Below is a small trained network, with its code and all its weights. Each question gives an input and a target symbol and asks what happens when units are switched off, that is, made to give their printed mean instead of their output.

import numpy as np


def w(rows, s, z=0):
    codes = np.array(rows[::2]) - 128.0
    scale = np.full(codes.shape[1], s)
    scale[-1] = z or s
    return codes * scale


def norm(h):
    return h / np.sqrt((h * h).mean(-1, keepdims=True) + 1e-5)


def f(y):
    return np.maximum(y, 0)


def softmax(a):
    e = np.exp(a - a.max(-1, keepdims=True))
    return e / e.sum(-1, keepdims=True)


def log_softmax(a):
    a = a - a.max(-1, keepdims=True)
    return a - np.log(np.exp(a).sum(-1, keepdims=True))


def net(x, mask):
    ids = ['βγδεζηθλπστψω'.index(c) for c in x.split()]
    T = len(ids)
    res = E[ids] + P[:T]
    u = 0
    for l in range(2):
        r = norm(res)
        for j in range(3):
            rows = slice(2 * j, 2 * j + 2)
            q, k, v = (r @ M[l][rows].T for M in (Q, K, V))
            z = softmax(np.where(np.tri(T) > 0, q @ k.T / 2**0.5, -1e9)) @ v
            o = O[l][rows]
            res = res + np.where(mask[u + j], z, o[:, -1]) @ o[:, :-1]
        u += 3
        y = f(norm(res) @ A[l][:, :-1].T + A[l][:, -1])
        res = res + np.where(mask[u : u + 4], y, B[l][:, -1]) @ B[l][:, :-1]
        u += 4
    return log_softmax(norm(res)[-1] @ U[:, :-1].T + U[:, -1])


Q, K, V, O, A, B = {}, {}, {}, {}, {}, {}
E = w([
[89,140,121],'β',
[104,94,219],'γ',
[133,155,112],'δ',
[228,153,69],'ε',
[85,143,101],'ζ',
[72,147,118],'η',
[109,55,121],'θ',
[86,113,150],'λ',
[64,120,120],'π',
[148,158,106],'σ',
[98,152,56],'τ',
[147,187,9],'ψ',
[158,94,131],'ω',
],0.014)
P = w([
[158,127,141],'0',
[89,121,94],'1',
[69,7,116],'2',
[107,108,72],'3',
[77,124,98],'4',
[156,211,147],'5',
],0.019)
Q[0] = w([
[221,79,140],'0.h1',
[55,127,152],'0.h1',
[73,147,2],'0.h2',
[176,70,233],'0.h2',
[20,138,108],'0.h3',
[196,85,189],'0.h3',
],0.011)
K[0] = w([
[173,69,91],'0.h1',
[113,154,190],'0.h1',
[115,162,159],'0.h2',
[123,52,89],'0.h2',
[175,160,119],'0.h3',
[92,97,6],'0.h3',
],0.015)
V[0] = w([
[100,202,55],'0.h1',
[42,89,186],'0.h1',
[98,74,80],'0.h2',
[137,122,2],'0.h2',
[150,163,96],'0.h3',
[198,122,198],'0.h3',
],0.009)
O[0] = w([
[155,177,230,254],'0.h1',
[250,133,65,215],'0.h1',
[116,26,49,142],'0.h2',
[254,106,73,179],'0.h2',
[67,153,38,140],'0.h3',
[91,131,49,123],'0.h3',
],0.004,0.0023)
A[0] = w([
[91,102,37,2],'0.n1',
[246,91,224,229],'0.n2',
[96,97,95,230],'0.n3',
[75,1,132,75],'0.n4',
],0.008,0.0029)
B[0] = w([
[239,86,234,215],'0.n1',
[147,89,199,191],'0.n2',
[104,118,25,254],'0.n3',
[99,255,70,247],'0.n4',
],0.0073,0.0047)
Q[1] = w([
[90,195,158],'1.h1',
[133,62,129],'1.h1',
[128,80,152],'1.h2',
[157,177,46],'1.h2',
[171,251,101],'1.h3',
[150,170,159],'1.h3',
],0.02)
K[1] = w([
[189,223,148],'1.h1',
[66,24,98],'1.h1',
[33,42,113],'1.h2',
[172,216,210],'1.h2',
[175,251,199],'1.h3',
[178,132,198],'1.h3',
],0.012)
V[1] = w([
[39,159,144],'1.h1',
[175,204,117],'1.h1',
[208,226,215],'1.h2',
[162,14,255],'1.h2',
[94,183,165],'1.h3',
[91,184,134],'1.h3',
],0.0098)
O[1] = w([
[68,101,77,168],'1.h1',
[128,34,28,138],'1.h1',
[134,25,144,252],'1.h2',
[168,161,228,44],'1.h2',
[2,102,74,124],'1.h3',
[85,118,165,157],'1.h3',
],0.0097,0.004)
A[1] = w([
[135,18,134,76],'1.n1',
[135,205,254,92],'1.n2',
[213,72,169,55],'1.n3',
[34,124,50,254],'1.n4',
],0.0053,0.0033)
B[1] = w([
[178,132,116,164],'1.n1',
[78,255,202,144],'1.n2',
[73,131,158,151],'1.n3',
[122,195,207,253],'1.n4',
],0.01,0.0063)
U = w([
[92,83,113,92],'β',
[88,202,232,53],'γ',
[125,53,206,180],'δ',
[250,85,120,99],'ε',
[93,82,105,91],'ζ',
[49,107,171,162],'η',
[169,201,141,247],'θ',
[76,181,126,74],'λ',
[141,142,202,254],'π',
[200,57,113,138],'σ',
[137,114,73,115],'τ',
[185,141,41,66],'ψ',
[231,234,106,83],'ω',
],0.018,0.0065)

Each question gives the input, a string of symbols that net reads in full, and the target symbol t.
The units are the heads (2 rows each of Q, K, V and O) and the neurons (one row each of A and B). Each row of codes is followed by its name. A weight is (code - 128) times the scale printed after its matrix; where a second scale follows, it is the last column's (O, A, B and U).
mask holds one flag per unit, layer by layer, with each layer's heads first. A switched-off unit (its flag False) gives its mean, the last column of its rows in O or B, instead of its output. The means were averaged over made-up inputs and are rounded, as every weight is.
A unit's drop is (log p(t) with every unit on - log p(t) with that unit switched off) / (log p(t) with every unit on - log p(t) with every unit switched off).
k most important neurons: the k neurons with the biggest drops, biggest first
k most important neurons of layer l: the k neurons of layer l with the biggest drops, biggest first
which heads matter: for each layer, one digit per head in row order, 1 if its drop is at least 0.15 and else 0, layers parted by /
input η γ ψ λ, target δ: 2 most important neurons => [0.n3 0.n2]
input τ η λ ζ, target σ: 2 most important neurons => [0.n3 0.n4]
input π θ ε τ ε, target π: 3 most important neurons => [0.n2 0.n4 0.n3]
input γ β τ γ η, target γ: which heads matter => 100 / 010
input π ε ε ω τ, target π: 3 most important neurons => [0.n2 0.n4 0.n3]
input ε τ ω ζ, target ε: most important neuron => [0.n4]
input ω π ψ, target ψ: 2 most important neurons => [0.n4 0.n1]
input θ η ε β, target ω: which heads matter => 000 / 010
input τ ζ ζ η, target σ: which heads matter => 110 / 010
input τ τ θ θ π, target ε: 2 most important neurons => [0.n3 0.n4]
input ζ θ θ θ, target π: which heads matter => 000 / 110
input ζ ω π η η, target δ: which heads matter => 010 / 010
input ψ ε ω θ θ, target ψ: which heads matter => 010 / 011
input ε θ ε, target ε: which heads matter => 000 / 101
input θ ζ τ τ η, target ω: 2 most important neurons => [0.n1 0.n4]
input η ω γ ω, target δ: which heads matter => 110 / 010
input η σ σ θ, target δ: which heads matter => 111 / 010
input ω η ω ε η η, target η: which heads matter => 000 / 001
input ψ θ γ, target γ: which heads matter => 000 / 010
input π λ ω η λ, target π: 2 most important neurons of layer 0 => [0.n2 0.n3]
input ψ ε θ ζ η ε, target ε: which heads matter => 000 / 000
input π ε ε θ π, target π: most important neuron of layer 0 => [0.n2]
input η η γ ε δ, target η: most important neuron of layer 0 => [0.n1]
input η θ γ θ, target δ: 2 most important neurons of layer 0 => [0.n4 0.n2]
input η τ λ ω, target δ: 3 most important neurons of layer 0 => [0.n3 0.n2 0.n4]
input ζ π η ε π, target δ: which heads matter => 010 / 010
input θ η θ, target ω: most important neuron of layer 0 => [0.n4]
